Here is a tiny trained network, its code and every weight. The questions are about switching its units off for an input and a class, where a switched-off unit gives its printed mean instead of its output.

import numpy as np


def w(rows, s, z=0):
    codes = np.array(rows[::2]) - 128.0
    scale = np.full(codes.shape[1], s)
    scale[-1] = z or s
    return codes * scale


def norm(h):
    return h / np.sqrt((h * h).mean(-1, keepdims=True) + 1e-5)


def f(y):
    return y / 2 * (1 + np.tanh(0.7978845608 * (y + 0.044715 * y**3)))


def log_softmax(a):
    a = a - a.max(-1, keepdims=True)
    return a - np.log(np.exp(a).sum(-1, keepdims=True))


def net(x, mask):
    res = np.array(x, float).reshape(1, 5) / 4 @ E
    u = 0
    for l in range(3):
        y = f(norm(res) @ A[l][:, :-1].T + A[l][:, -1])
        res = res + np.where(mask[u : u + 7], y, B[l][:, -1]) @ B[l][:, :-1]
        u += 7
    return log_softmax(norm(res)[-1] @ U[:, :-1].T + U[:, -1])


A, B = {}, {}
E = w([
[132,130,127,135,130,122,133,128,127,131,129,129],'x0',
[141,118,69,161,134,86,2,52,173,138,109,134],'x1',
[101,134,81,98,78,127,198,71,197,173,132,119],'x2',
[122,131,134,125,133,125,129,118,127,119,129,128],'x3',
[201,128,176,67,76,94,122,89,90,138,118,127],'x4',
],0.0074)
A[0] = w([
[246,110,211,44,70,119,112,65,81,165,184,206,59],'0.n0',
[128,227,158,69,145,210,242,218,56,76,158,75,69],'0.n1',
[122,87,97,117,144,112,147,148,138,127,152,185,2],'0.n2',
[17,112,83,224,238,205,129,196,200,145,197,225,61],'0.n3',
[155,72,169,112,169,133,81,177,87,116,100,168,9],'0.n4',
[214,94,180,67,72,89,113,87,89,169,146,169,29],'0.n5',
[145,135,180,172,201,126,47,211,4,90,121,137,57],'0.n6',
],0.0033,0.0041)
B[0] = w([
[79,167,7,153,134,111,163,169,99,72,78,52,196],'0.n0',
[85,43,146,153,147,71,108,105,111,203,105,191,253],'0.n1',
[133,146,119,97,62,124,167,114,116,147,116,98,84],'0.n2',
[113,156,63,125,88,73,161,128,76,56,54,21,240],'0.n3',
[162,146,135,115,91,157,139,120,171,116,139,114,118],'0.n4',
[75,153,56,136,146,113,153,154,125,82,102,61,152],'0.n5',
[224,141,173,124,111,214,107,136,254,79,176,114,219],'0.n6',
],0.0061,0.0034)
A[1] = w([
[202,106,138,65,87,116,97,105,83,160,163,175,68],'1.n0',
[114,133,110,126,117,74,113,97,55,100,94,132,93],'1.n1',
[98,115,90,79,73,133,194,82,207,173,154,124,49],'1.n2',
[141,193,76,138,151,94,2,76,151,118,111,121,123],'1.n3',
[165,142,151,125,109,123,128,106,121,120,152,124,116],'1.n4',
[101,121,95,74,111,138,166,96,187,171,131,112,3],'1.n5',
[221,189,162,19,57,53,121,88,32,128,92,94,17],'1.n6',
],0.0045,0.0033)
B[1] = w([
[54,166,75,214,223,137,135,145,148,94,114,112,128],'1.n0',
[124,53,121,117,151,140,157,162,156,158,137,75,147],'1.n1',
[254,181,208,140,189,191,68,146,161,34,147,149,194],'1.n2',
[75,74,186,73,103,109,192,170,26,199,165,183,255],'1.n3',
[95,104,98,130,148,148,120,147,154,97,130,151,123],'1.n4',
[185,172,202,162,148,171,84,127,136,57,125,140,146],'1.n5',
[73,118,3,187,164,122,210,136,129,71,69,13,178],'1.n6',
],0.0051,0.0043)
A[2] = w([
[122,153,80,94,100,147,196,76,224,156,142,141,104],'2.n0',
[92,16,87,116,146,71,30,71,123,255,119,152,94],'2.n1',
[96,90,180,111,138,155,231,199,80,138,118,127,81],'2.n2',
[83,82,172,61,119,137,224,173,58,206,141,170,70],'2.n3',
[143,44,128,134,107,147,114,153,104,92,137,98,158],'2.n4',
[7,189,1,199,165,149,129,177,110,104,108,59,3],'2.n5',
[141,188,119,90,103,164,184,50,231,162,125,136,83],'2.n6',
],0.0049,0.0043)
B[2] = w([
[226,79,175,143,194,164,44,232,101,47,151,115,169],'2.n0',
[48,235,195,163,85,85,214,74,149,212,193,230,253],'2.n1',
[105,168,71,98,76,51,37,17,162,178,159,164,233],'2.n2',
[70,180,137,213,101,37,32,38,137,224,154,217,217],'2.n3',
[122,120,120,127,98,171,189,68,242,146,112,109,192],'2.n4',
[185,88,37,3,76,100,209,123,56,100,49,52,240],'2.n5',
[233,44,200,152,209,205,32,236,92,28,141,128,170],'2.n6',
],0.0046,0.0042)
U = w([
[60,149,146,144,97,68,115,64,113,243,158,218,227],'0',
[111,106,33,91,103,103,186,131,99,93,65,2,145],'1',
[232,118,208,128,169,224,61,177,153,84,163,145,9],'2',
],0.0086,0.0012)

Each question gives the input, the list of numbers given to net, and the class t.
The units are the neurons (one row each of A and B). Each row of codes is followed by its name. A weight is (code - 128) times the scale printed after its matrix; where a second scale follows, it is the last column's (A, B and U).
mask holds one flag per neuron, layer by layer. A switched-off neuron (its flag False) gives its mean, the last column of its row in B, instead of its output. The means were averaged over made-up inputs and are rounded, as every weight is.
A unit's drop is (log p(t) with every unit on - log p(t) with that unit switched off) / (log p(t) with every unit on - log p(t) with every unit switched off).
unit that matters most: the unit with the biggest drop
top k neurons: the k neurons with the biggest drops, biggest first
top k neurons in layer l: the k neurons of layer l with the biggest drops, biggest first
drop of u: that unit's drop, to one decimal
input [-5,-7,-7,-2,1], class 0: unit that matters most : 0.n1
input [8,2,-4,4,3], class 2: top 2 neurons : 0.n6; 0.n3
input [8,-6,-3,3,8], class 1: top 2 neurons in layer 1 : 1.n6; 1.n3
input [-8,-2,4,7,3], class 2: top 2 neurons : 0.n3; 1.n2
input [0,2,-7,-5,-7], class 1: top 3 neurons : 0.n3; 1.n2; 2.n5
input [-6,0,1,-2,0], class 2: top 2 neurons in layer 0 : 0.n3; 0.n1
input [-4,5,-6,8,-6], class 1: top 3 neurons : 0.n3; 0.n1; 1.n2
input [8,-4,5,0,-2], class 2: top 3 neurons : 1.n3; 1.n2; 2.n6
input [-7,2,6,-7,7], class 1: top 3 neurons : 1.n6; 0.n0; 0.n6
input [-3,5,5,8,-7], class 1: top 3 neurons : 0.n3; 0.n1; 2.n5
input [-5,-2,6,7,-5], class 2: top 2 neurons : 0.n0; 1.n2
input [6,4,5,5,-4], class 2: top 2 neurons in layer 2 : 2.n6; 2.n0
input [-3,1,5,0,5], class 1: top 2 neurons : 1.n6; 0.n6
input [-5,-7,3,-4,-6], class 0: unit that matters most : 2.n3
input [-3,-7,-1,-2,-6], class 0: drop of 0.n0 : 0.1
input [8,1,8,-6,6], class 2: drop of 1.n2 : 0.1
